In the rows, zero is written as 128.
Each row has a class, written after it, and each block has its own classes.
[150 212 171 163 152 105 165 131 135 167 126  78 117 105 144 141 114 141
 162 120 138 126 126  98 154 145 138 191 125 148 177 111 123  90  69 105
 145 150]	<169>
[145 164 149 103  98  83 145 101  93 148 147 164 161 160 117 104 111  81
 107 116 127  70 132 117 127 142 180 160 133 153 100 130 124 131 139 126
 124 156]	<67>
[131 120  91 161  96 135 109 149 121  57 133 157 169 148 157 156  96  99
  87 161 113 109  64 165 107 148  59 101  85 135 145  87 137 167 157 143
  86 105]	<93>
[163 196  62 128 163  87 156 177  87  80 124 174 187 146  80 106 191 118
 189 101  91  64  83 172 130  83 124 122 107 144 113 135  98 201 157 101
 125 156]	<128>
[162 142 171 150 139 110 110  88 112  69 178  88 152  91 185 103 134  96
  88 109 137 141 122 127 159 168 100 131 117 132 159 111 103  99 104  92
  84 130]	<93>
[130 151 136 149 141  97 141 122 123 161 150 120 136 122 175 152 106 130
  88 124 151 104 160 113 137 137 161 134 126 155 116 119 137 103 106  85
 100 130]	<67>
[162 133 166 119 151 185 133  78 135 130 131  86 109  96 158 140 150 127
 126 155 124  83 139 133 140 132  96 133 164 154 113 144  88 148 125 147
  88 142]	<169>
[182 206 116 122 124  77 126 140 112 120 160  96  68 136 205  82  75 136
 148 167 108 162 114 150 180  89 146 103 166 111 124 111  87 152 134 145
 134  10]	<158>
[117 106 148 106 158 174 136  92 160 165 155  89  95 127 105  76 122 121
  55 149 172 121 195 110 152 138  67 144 135 175 143 109  74  76  88 158
  91  98]	<93>
[139 145 160 141 145  65 137  99  80 142 123 117 166 118 143 147 157 162
 152  96 141 117  83 140 128 149 168 146 107 113 123 153 129 110  78 121
 184 136]	<158>
[137  92 133 141 130 114 140  93 161 113 109 114 187 158 112 118 129 130
 111 126 145 113 149 159 124 168 145 143  91  87 126 136 130 123 123 102
 113 177]	<93>
[174 120 127 121 125 138 128 130 164  59 141 110 127 154 186  98  92 166
  89 145 123 118 111 179 178 134 112 103  87 118 144  86 157 163 135 135
  67  78]	<158>
[114 141  85 115 215 131 178  88 120 154  73 114 138 153  76 127 177 160
 188 121 106  79  93 154  66  65 106 119 135  88 100 141 125 144 112  94
 125 175]	<157>
[166 130 185 118 116 107 103 105 130 132 113  98 151  78 102 153 104 109
 123 141 150 141  86 119 152 171 124 149 144 137 174 184 126 131 165  92
 182 187]	<92>
[125 173 131 149 108 168 128 114 147 131 152 163 120 168 162 183 108  57
  62 136 127  74 114 112 153 105  66 127 142 158 124  84 108 120 135 178
 133 102]	<93>
[129 173 127 145 154  88 157 144 179 125 113 159  49 130  77 153 114 144
 167 118 125 131 104 169 200 153 145  77  97 161 138 162 129 146 169  98
 181 133]	<67>
[159  89 185 146 109 147  67 115 158 119 122  94 143 114 140 153 149 122
 122 155 133 125 118 123 142 136 126 146 150 102 107 151 108 150 148 117
 136 163]	<169>
[142 147 164 115 108  93 126 117 137 145 132  93 100 134 143 155 115 108
 193 176 152 138 162 150 125 164 160 111 139 108 110 167 155 159 188  96
 170 168]	<93>
[127 129 136 165 144 135 145 122  79 167 116 112  83 133 136 209 170 114
 171 152 130 114 104 113 123 165 159 136 139 116 127 136 117 139 104 154
 204 173]	<128>
[132 127 128 141 121 129 111 126 106 159 132 125 190 126 142 152 152 122
  82 118 154  97  89  99 104 122 110 173  97 133 109 140 131  96 117 115
 151 154]	<169>
[147 126 150  91 105 127 128 137  78 110 212  98 234 127 170 135  99 158
 109 115 164 128 136 148 155 138 103 179 114 150 160 101 111 154 111 160
 133 143]	<128>
[154 140 101 124 100 129 133 131 136 101 110 147 183 192 112 125 105  91
 131 176 115  95 130 126 127 109 120 145 161 101 125 104  90 169 162 126
 118 152]	<93>
[138 157 130  94 115 125 141 128 163 178 150  89  92 147 143 108  87 100
  80 149 161 123 155 147 178 154 138 132 125 131 105 126 140 110 152 110
 121 115]	<33>
[125 198  77 125 145  86 132  88 108 143  99 185 118 143 107  82 132 103
 128 173  89 121 146 191 120  74 170  87 145  75  80 144 150 170 159 121
  84 138]	<128>
[132 138 137 158  75 102 108  99 145 142 124 104 131 118 127 168 100  99
 121 137 148 140 117 107 116 170 156 145 173  99 147 156 167 137 142 144
 173 157]	<92>
[116 208 147 166 146  69 134 131 126 109 125 160  65 143 126 141 111  99
 169 144  86 151  95 180 167 103 150  66 135 140 114 111 122 149 146  96
 127 100]	<157>
[141 193 137 193  70 113 162 133 147  61 121 132 214 204  88 121 133 100
 107 173 175 166  97 162 126 161 156 133  88 159  82  82 202  84 108 121
 121 161]	<157>
[159 184 149 148 139  52 169 137 162 139 131 117 118 140 165 116 132 100
 153 127 151 117 143 148 138 203 183 135  88 186  87 113 121 106 101 119
 110 129]	<92>
[130 161 158 127 149 102 126  99 129 170 119 109 137 151 160 178 130 147
 107 180 145 105 129 169 152 121 153 138  96 137 102 140 160 135 137  77
 127 164]	<169>
[156 126 149 143 159 122 132 139 182  98 125  92 127 150 186 126 128 157
 148 147 120 121 158 163 127 135 123 117 103 100 145 101 119 159  86 108
  88  89]	<93>
[126 177 145 139 172  96 152 124 160 130 102  91  78 127 114 176 158 123
 208 129 116 130  97 158 146 152 130 111 140 122 117 151  74 145  87 103
 179 130]	<93>
[192 168  96  89 143 107 153 142 104 142 138 188 167 172 191 131  83 103
 133 105  96 102 126 135 102  82 195 130 124 142  92  86  97 148 121 144
 122  92]	<128>
[142 171 127 108 115  62 126 153 128 158 147  70 119 100 123  73  96 155
 173 101 123 104 135 129 160 103 128 176 148  87 154 156 134 162 152 131
 148 109]	<158>
[144 130 122 106  91 133  92 140 140 169 120 147  83 138 150 158  68  93
 123 194 123 132 128 136 138 132 140 109 134 113 117 146 138 167 213 125
 153 134]	<169>
[141 125 163 187 118 124 100 118 146  85 119 145 101 123 132 179 117 147
 146 129  95 169 103 145 159 117 160  91 156 108 126 150 103 147 131 134
 173  89]	<67>
[111 142 141 103 163  91 107 140 171 138 129 121  70 125 194 142 134 150
 110 145 112 115 129 130 179  90 125 112 120 129  95 144 132 156 150  90
 102  93]	<92>
[174 116 109 103 108 132 100 142 164 109 151 117 117 122 114  90  41 115
  89 125 122 171 113 117 132 139 106 136 118 120 204 116 121 132 151 120
 150  81]	<67>
[155 140 142  97 142 116  85 141 156 158 116 137  88 114 136 142 162 124
 115 139 133  99  95 111 132 172 132 139  99 124 156 163 154 154  98 117
 165 142]	<169>
[126 218 113 118 157  65 126 148 121 189 123 107  53 118 117  91 115 103
 162 145 132 118 105 126 113  97 121 124 139 123 142 130 166 143 141  98
 131 115]	<92>
[117 109 163 181 129 110 127 133 136 157  93 101 146 132 119 163 106 137
 116 127 137 122  85 145 124 169 146 135 123  91 157 104 126 121  77  84
 127 142]	<33>
[154 120 117 108 127 106 115 129 112 142 166 114 174 116 215  65  78 153
  77 119 144 163 160  72 105  91 134 158 144 108 145 109 108  94 101 129
  91  58]	<92>
[131 138 147 134 129 135 129  81 126  99 148 119 130 133 124 133 141  98
 115 106 118 108 107 125 145 131 119 123 159 120 110 120  94 131 119 114
 116 149]	<67>
[115 124 138 126  91 144 119 115 165 142 111 124 165 131  87 106  87 105
  83 164 137 170 168 158 125 115 145 128 131  80 129 138 145 131 143 101
 126 134]	<128>
[143 139 163 132  90  95 121 154 100  87 171 101 175 134 175  59 106 128
 103 117 133 138  91 150 139 131 139 132 110 114 103 110 121 133  93 124
  73  71]	<157>
[161 127 147 134 125  78 145 103  99 137 145 107 173 118 120 101 137 101
 110 113 138 106 117 147 132 152 160 164  93 161  91 145 106 109 158 110
 130 160]	<128>
[129 210 104 125 128 121 131 165 137 104 151 122 170 118 149 139 118 146
  83 108 170 139  91 112 187  93  85 154 104 180  89  97 176  76 119 122
 115 132]	<158>
[151 101 136 138 133 200  92 143 189 115 122  67  88 121 170 124 131 158
  92 187 133 156 129  94 125 133  77 130 153  91 189 104 107 146  57 128
 108  65]	<169>
[137 159 125 102 135 102 184 109 128 175 120  91 174 170 159 145  82 164
 185 140 151 111 138 155  96  98 163 150 158 121  80 120 108 146 118 145
 130 128]	<92>
[136  85 198 139  98 131  97  78 107  82 125 135 140 104 131 146 148 110
  97 171 122 121 176 130 148 182 153 119 137 149 146 146 155 144 163 111
 114 168]	<158>
[118 150 166 154 123 105 133 105 112  90 160 108 158 129 113 116 157 115
 101 131 131 147 172 142 157 159 153 153 104 156 125 132 128 103 104  88
 114 139]	<67>
[139 113 132 161 126 126  86 119 165 136 130 114 119 141 167 161 113 102
  46 145 141 147 116 115 153 139 140 122 120 100 125 119 158  97 117 102
 132 128]	<157>
[118 157 121 174 128 158 118  95 135 115 119 176 123 156 144 180 114 134
  81 158 104 156 114 118 127  64 112 126 130 119 146  86 177 116 126 168
 149 110]	<128>
[124 145 161 141 112  98 110 115  78 139 158 113 131 142 149 146 164  99
 149 117 137 104  81 108 127 127 145 131 179 110  80 130 107 137 102 147
 154 146]	<157>
[120 144 136 135 125  87  91 103 125 112 145 124 137 113 148 136 142 109
 103 116 126 137 162 134 141 166 167 135 122  93 143 150 169 132  99 100
 115 152]	<93>
[113  97 162 172 150 162 141  84 127 141 116  74 140 106  97 124 121 133
  64 117 132 123 114 151 137 126  94 147 124 154 120 115  94  73 106 116
  87 110]	<33>
[181 206 110  55 157  58 184 124  83 183 148 134 164 123 147  76 111 160
 193 113 156  79 130 133 116 114 146 164 123 161 113 174 125 145 159 161
 154 147]	<92>
[125 153 172 111  93 107 148  72 119 180 134 111 155 107 109 125  67  91
  55 151 144 109 127 127 164 137 133 175 136 146 143 148 131 106 162 112
 135 170]	<128>
[ 99  82 127 221 130 124 116 111 145 131 115 101 128 108  56 161 106  99
  85 114 126 113 123 139 139 158  89 139 148 170 166 113  46 107 109 137
 120 118]	<93>
[153 137 164 145 126 121  98 102 183 115 148  97 103 101 179 161  79 135
 102 128 126 162 127 148 178 153 136 143 120 170 105 108 123 107 133 143
  96 124]	<169>
[134 112 170 112 133 108 118  99 125  98 160 158 186 138 153 167 196 129
 145 102 152 130 152 133 150 161 161 148  83 138  60 137 161 117 154 133
 156 236]	<128>
[ 64 112  94 163 117 130  83 126  78 110 165 103 116 108  94 118 110 113
  97 116 108 151 130 110 112 100 100 125 197 117 140  85  93 140  89 117
  67 101]	<67>
[139  97 136 122 137 106 112 128 132 143 121 143 105 126 125 157 154 117
 138 106 124 135 107  96 121 153 176 130 127 118 123 142 117 131 114 115
 187 151]	<128>
[142  98 127 106 132 145  97  76 153 156 137  96 162 117 151 137  96 114
  68 145 109 122 178 168 111 103 132 133 155  92 118 167 110 146 136 138
 116  99]	<157>
[155 170 105 194 114  75 149 170 165 160  96 142 123 170 101 136 100 114
 117 128 157 109  87 140 115 119 152 110  93 161 116 101 150 102 137 109
 175  76]	<158>
[164  83 146  60 133 103 141 169 127 143 115  71 184 165  89 127  68 181
 220  95 163 155  86 106 110 177 157 214  93  91 173 108 121 132  94 125
 200 204]	<93>
[100 193 118 133 167  92 126 164 134 158 160 124  52 135 208 173 121 133
 143 115 115  75 113 166 174  75 103  88 117 127  94 119 134 172 139 117
 105  75]	<93>
[117 107 154 159 108 112  93  91 142 157  98 117 133 138 136 172 102 110
 108 189 115 112 130 132 116 148 117 151 146  59 168 141 129 155 132 135
 152 152]	<93>
[152 123 135 204 121  84 132  96 112  96 123 110 124 134 106 138 155  67
 130 118 126  93  93 144 100 221 141 128  91 135 163 121 140 124 124 111
 132 167]	<93>
[105 161  78 118 157  96 134 109 102 171  93 134 154 116   4  82 137 102
 131 108 110 105 119 131 104  82 115 164 166 137 133 166  77 128 130 124
 140 147]	<92>

A new block, with new classes.
[143 148 121  94 174 153 145 129 181 173 111  77 124  70 119 133 111 113
 123 166 130 144 139 145 121 138 100 111 159 111 115  64  82 129  90 145
 166 136]	<116>
[141 105  94 176 114 145 117 153 120 143 137 158 169 102 126 147 115  97
 120 140 113 161 114  92 152 165 144 124 109 157 115 178 159 168  87 112
 154 100]	<116>
[137 106 181 102 125 164 190 164 128 143 146 135 125  69 116 165 154 116
  79  99 131 125  67 113 185 125 122  77  62 139  89  96 224 118 139 111
 153 109]	<22>
[145 120 148 139 122 109 183 126 159 134 100  80 150 118  92 145 108 112
 131 161 121 115 139 103 118 146 139 146 173 131 134 114 115 112  71 161
 149 149]	<38>
[118 133 114 106 135  96 119 132 101 128 121 127 100  56 121 149 190  97
  58  94 145  91 119 126 168 105 166 123  89 115 157 125 103 150 120 104
  83 194]	<38>
[130  83 136 121 124 168 114 136 152 132  87 111 138 121  93 177  92 133
 132 114 106  94 139 131 220  78 161 133 115 156  93 100 182 164 130 153
 112 139]	<136>
[103  95 157  66 156 145 127 143 163 161 115 189 134  88  94 169 122 179
 111 109 110 142 140 174 164 120  86 140  90 151 108  66 187 123 101 102
 126 187]	<38>
[128 142 100 119 164 134 119 146 128 133 125 118 108 132 106 144 104  63
  98 124 139 181 118  64 166 147 168 161 142 145 158 125  76 142 117  89
 148  91]	<22>
[151 115 149  80 143 174 127 109 109 164 120 113 179 135 122 117 117 140
 152 151 122 160  78 142 119 144 113  74 136 128  87  77 162  88 122 137
 228 148]	<174>
[128 141  99 213 151 119 111 140 167 108 125  88 128 146  84 136 127  51
 150 173 111 122 137 181 129 158 108 143 121 127 130 193 110 142 107 145
 144  93]	<116>
[139 115 131 129 200 177 104 140 113 154 138 135 151 131 125 150 113  57
 116 106 125 164  96  67 153 143  92 146  95 126 149  74 118 164 103 108
  82  78]	<39>
[113  62 170 144 135 179 100 116 119 121 131 167 125 158 102 164 131 104
 116 128 138 123 114 204 198  89  23 129 136 163 132  71 130  99 127 138
  52 105]	<2>
[104 130  94 200 177 103  55 148  89 172 131 145 112 140  93 161 139  68
 115 109 129 194 143 142 146 145 203 185 157 171 148 133   4 136 108 110
  60  91]	<174>
[145 114  44 149 172 167  91  92 123 156 173 136 164  98 126 167  89 128
 148 126 119 202 131  98 116 121  41 140 133 149 114  78 123 158  65  99
 146 148]	<39>
[108  88  95 170 133 117  97 129 112 113 147 173 130 106  93 211 125 121
 116 103 109 143 119 199 197  96 155 140 115 168 130 177 176 159  96 105
 143 157]	<174>
[157 135 118 122 170 161 194 118 141 156 165 116 130 124 121 114  95  74
 118 155 133 217 139 126 132 161 137 131 177 129 131 113  99 103  98 128
 139  85]	<176>
[110  96 100 169 183 152 102 137  88 144 111 199 113  99  98 172 143 105
 109 121 131 135 111 199 209 103 124 108  76 200  89  90 148 167 144  99
  76 128]	<2>
[135 117 104 106 162 116 114  84 128 150 142 112 127  82 113 154  86  98
 129 130 126 176 123 106 143 162 142 161 102 119 152 100 136 102  73 114
 149 121]	<2>
[147 120  64 179 147 155  97 127 112 169 147 102 149 117 111 150 112  56
 122 136 102 134 101  75 152 146 134 128 105 138 116  89 170 178 117 126
 119 136]	<116>
[141 135  87 186 132 149 130 111 141 137 120 156 112  98  81 183 116  50
  60 122  78 103  89 134 158 152 117 160 117 148 145 147 115 157  77 123
  94 102]	<136>
[117 103 130 138 114 156 136 101 131  86 131 106  99 123 125 188  84 144
 131 171 123  52 128 124 178  94  98 135  98 152 120 119 175 139 129 131
 135 152]	<2>
[150 117  67 195 158 109 153 108 120 137  82  67 116 169  92 141  63 102
 198 141 144 145 148 138 127 164 171 171 171 153 115  93  73 116  67 119
 126 134]	<174>
[151 121 134 132 156 203 101 116 123 146  81  71 111 173  88 127 116  44
  87 140 139 133  80  93 146 130 115 123 136 150 101  35 105 100 148 139
 141 108]	<136>
[126 136  83 134 138 141 160 145 109 150 146 165 121 131 131 141 180  79
 115 128 127 252 111 159 135 151 133 131 164 180 116 110 118 135 124  93
 135 132]	<176>
[131 124 105  83 168 151 134 122 133 155 133 156 171  97 120 148 159  69
 132 124 109 230 150 118 142 145  84 169 113 135 100 100  86 159  89 117
  80 114]	<39>
[127 166 131 188 126 123 151 185 129 139 175 174 114  57  85 137 161  87
  83  87 112 122 110 124 162 132 156 135 147 160 147 158 125 158 113 126
  96 143]	<39>
[134 107  69 148 165 169  89 136  73 144 112 189 125  73 119 204 123 115
 104  29 128 155 134 103 221  86 140 135  46 174 104 122 140 198  80  82
  90 116]	<38>
[141 149  61 143 150 162 135 136 165 155 128 103 130 123 124 138 150  51
 136 148 109 180 132 124 154 121 101 158 211 152 147  81  43 177  97 142
  86 160]	<176>
[121 168  95 140 154 135  89 128 137 151 115 139 166 110 150 105 150  58
 137 118 113 173  99 119 121 137 178 149 118 102 130 155  27 177 100 147
  81 128]	<174>
[155 149 110 219 114  99 139 162 128 164 130 120 140 129  77 107 142 105
 127 131 120 120 114 158 118 179 158 134 161 166 108 112  93 127 129 132
 113  81]	<136>
[100 142  97 235 145 136  48 134  91 111 136 127 101 154 155 145 104  98
 136 170 139 102 100  98 153 113 172 145 145 149 182 158 133 192 157 103
  80 141]	<39>
[131 105  91 151 104  93 157 117 118 105 118 138 145 147 129 152  92 113
 145 123 124 126 102 136 151 163 198 167 108 143 121 133 153 156  92 107
 144 136]	<174>
[112 110 129 120  95 149 125 140 136 124 109 116 101 101 138 155 119 116
  67 156 135  63 113 166 159 129 102 131  38 113  93  88 172 136 144 127
 111 178]	<116>
[116  89  97 132  98  81 136 116 113 156 158 183 126  88 109 186 123 121
  81 123 110 188 113 175  98 122 125 151 104 132 147  85 216 127 119 134
 110 169]	<176>
[147 148  80 150 143 146 118 103 119 156 141 128 109 112 130 118 157  81
 104 120 130 172 106 134 128 148 139 114 143 159 112  77  64 125 119 116
 118 101]	<22>
[130 114 147 108 172 162  90 109  88 157 143 104 117 109 113 152 148 107
  69  93 144 106 135 163 191 119  98 106  81 136  82  60 110 100 144 110
  87 143]	<2>
[107 106 172  93 162 119 176 159 102 147 128 124  92  70 124 193 163 152
  69 122 138 146 127 241 150  96  80  99  49 113 109  87 185  81 118 122
 122 168]	<176>
[138 106 126 142  73 166 150 141 131 126  92 138 119  95 107 164 122 155
 105 155 142  64 111 250 225 103  35 122 135 151  83  79 161 135 142 115
 108 153]	<136>
[ 87 121 106 193 121  94 135 122 155 115 132 120  92 132 107 169 152  82
 118 163 100  86  96 173 111 120 141 124 117 128 148 142 130 154 135 156
  83 146]	<116>
[ 90  96 120 163  72  54 101 164 125  76 158 202 115  93  92 178 152 183
 112  47 124 142 138 105 139  56 190 137 134 187 161 190 151 142 100 132
 145 151]	<22>
[132 110  46 164 139 163  90 115 111 109 147 165 145 115 103 167 106 116
 166 141 100 165 147 154 202  23 107 125 160 163 135 156 148 206 123 143
 111 130]	<136>
[126 105 170  95 170 162 136 138 168 135  88  93 151 102 137 140 116 152
 144 134 161  61  86 167 206  88 165  88 134 139  65  29 138 174 154 137
 148 156]	<174>
[139 131 120 159 195 127  92 165 158 115  80 101 150 148 103 172 121  56
 151 147 121 113 107 139 143 132 102 181 114 131 158 106  98 193  90 125
 129  93]	<174>
[130  94 117 116 168 177 125 109  84 172  90 118 115  93 124 156 118 101
 124 132 165 164 117 230 228 116  70 110 129 126 105  36 126 113 120 103
  74 156]	<39>
[118  94  75 173 142 128 150 115 130 111 181 102  82 103  54 191 160  58
  86 102 117 108  77  98 182  80 121 139 125 172 134  76 113 131 119 121
  94 132]	<136>
[147 139  80 177 143 170  93 109  83 157 166 100 139 131 146 144 145  60
  89 122 112 187  89  60 129 120 169 108 136 142 130 143  90 149 117 123
 120  91]	<136>
[138 155  92 213 108 134 149 183 124 124 114 149 138 190  94 147 116  34
  92 125  97 145  97  78 114 167 147 168 135 153 151 191  96 187 127 116
  91  72]	<136>
[125 128 158 131 159 154 102 144 134 138 123 138  82  87 121 208 126 129
  73 107 114 143 159 197 182 100 165 127 101 155 147 152 173 137 101 120
 157 122]	<38>
[137 113 103 171 118 182 121 112 130 115 127 128 111 177 101 128 125 101
 145 143 122 155 140  89 141 132 131 126 162 203  88 124  73 111 132 130
 130  85]	<22>
[109 125 156 120 126 183 106 151 131 132 112  64 138 114 116 164 108 126
 108 143 120  78  95  83 206  56 135  91 131 105 122 152 169 150 155 146
 136 191]	<136>
[ 93 130 106 117 127 142 119 149 139 114 202 118 126 102 126 176 147  94
 112 138  90  93  89 102 204  57 145 106 124 128 159 135 135 194 153 153
 141 141]	<116>
[146 122 113  99 172 168 119 132 122 156 108 106 144 156 147 154  95 127
 132 142 120 196 135 118 156 120 122 152 152 155 117  41 119 146  93 109
 147 108]	<136>
[122 126 140  95 121  58 226 152 157 137 124 135  99  13 132 181 158 116
  70 180 123  95 131 202 144 130 149 128 129 100 162 111 156 171  98 130
 104 153]	<116>
[141  77  93 154 136 124 118 137 114 135  72 119 141 204 100 100  70 103
 187 161 177 221 154 200 130 142 104 119 217 141 167 116  64  93  99 132
 159  80]	<116>
[ 93 101 119 107 123 123  96 127 139 128 156 175 156 141 151 140 151 123
 130 163 109 211 150  93 105 144 139 147 148 147 142 181  85 145 102 112
 120 105]	<116>
[131 125 134 126  95 136 123 154 102 116 128 188 138 102 142 144 190 132
  94 128 124 148 115 208 197 102 117 125 141 169 113 127 159 164 138 101
 111 128]	<136>
[159 152 144 136 169 191  89 139 110 177 107 138 139 122 114 139 165 133
 107 145 127 168 125 235 164 156  15  95 167 183  75  57  77  88 109 101
 175  83]	<22>
[126 124 113 108  88 143 156 129 140 134 144 191 113  79  99 140 136 110
 104  86 120 148  98 103 173 107 141 123 154 154 129 104 150 147 135 122
 109 137]	<22>
[148 101  70 128 169 162 124 117 117 176 149 138 154 109  82 166 126  96
 154 121 106 212 164 153 163 131  70 119 187 156 133 122  90 143  89 113
 113 127]	<39>
[152 166 117 170 155 137 127 158 166 109 110  71 155 113 113 137 147  73
 131 123 122  59 129  52 151 130 102 157 140 125 143 145  66 197  81 128
 106 136]	<38>
[113 148 121 168 154 117  83 129 141 156  92 141  91 104  99 123 177  52
  66 184 134 165 163 195  78 176  98 194 118 142 116  91  78 115 128 117
  31 183]	<39>
[119 123 106 196 122 142 185 163 116 127 172 144 111 127 135 180 126 105
 105 126 104  87  90 148 218 129 147 141 118 179 120 103 139 175 124 115
  82 112]	<176>
[141 121 112 115 124 150 165 139 123 150 128 170 119  80 106 146 125 141
 103 109 157 158 122 203 184 108 119 100 147 167 103  73 132 136 127 109
 158 133]	<38>
[148 126  82 192 171 127 111 124  80 175 174 121 132 135  84 135 155  18
 102  66 114 166 131 155 179 179 159 171 113 140 120 121  33 115  86 106
  30  84]	<174>
[118  95 173  96 102  87 169 115 137 117 151 155 110  78  75 119 129 152
  96 104 162 106 111 181 129 121 145 106  94 141 101  70 140  57 146 155
 149 123]	<2>
[145 111  88 157 132 105  91 117 150 148 124 100 140 175  93 144 110  86
 132 143 112 167 175 132  86 176 105 181 161 156 149 105  75 119  91 130
 111 132]	<2>
[109 121 161 119 113 110 150 164 101 125 118 120 154 122 142 143  92 193
 143 105 154 101 112 159 185 106 170  71  97 122 103 157 196 140 158 117
 174 162]	<2>
[107 108 130 196 103  63 137 122 134 124 147 154  98 103  87 159  88 169
 103 139 121  80 108 175 153 113 224 128 174 159 156 135 180 130 137 132
 130 136]	<136>
[128 112 115 171 162 122  87 135 133 133  89 107 130 163 119 133 101  77
 139 168 145 143 121 182 160 176 149 145 109 146 147 132 119 138 130 109
 128 101]	<2>
[110 121 116 172 144 104 143 124 169 122 151 122 120 149  94 155  88 150
 152 177 109 121 121 187 113 133  90 112 156 130 152 157 160 116 124 119
 160 132]	<22>
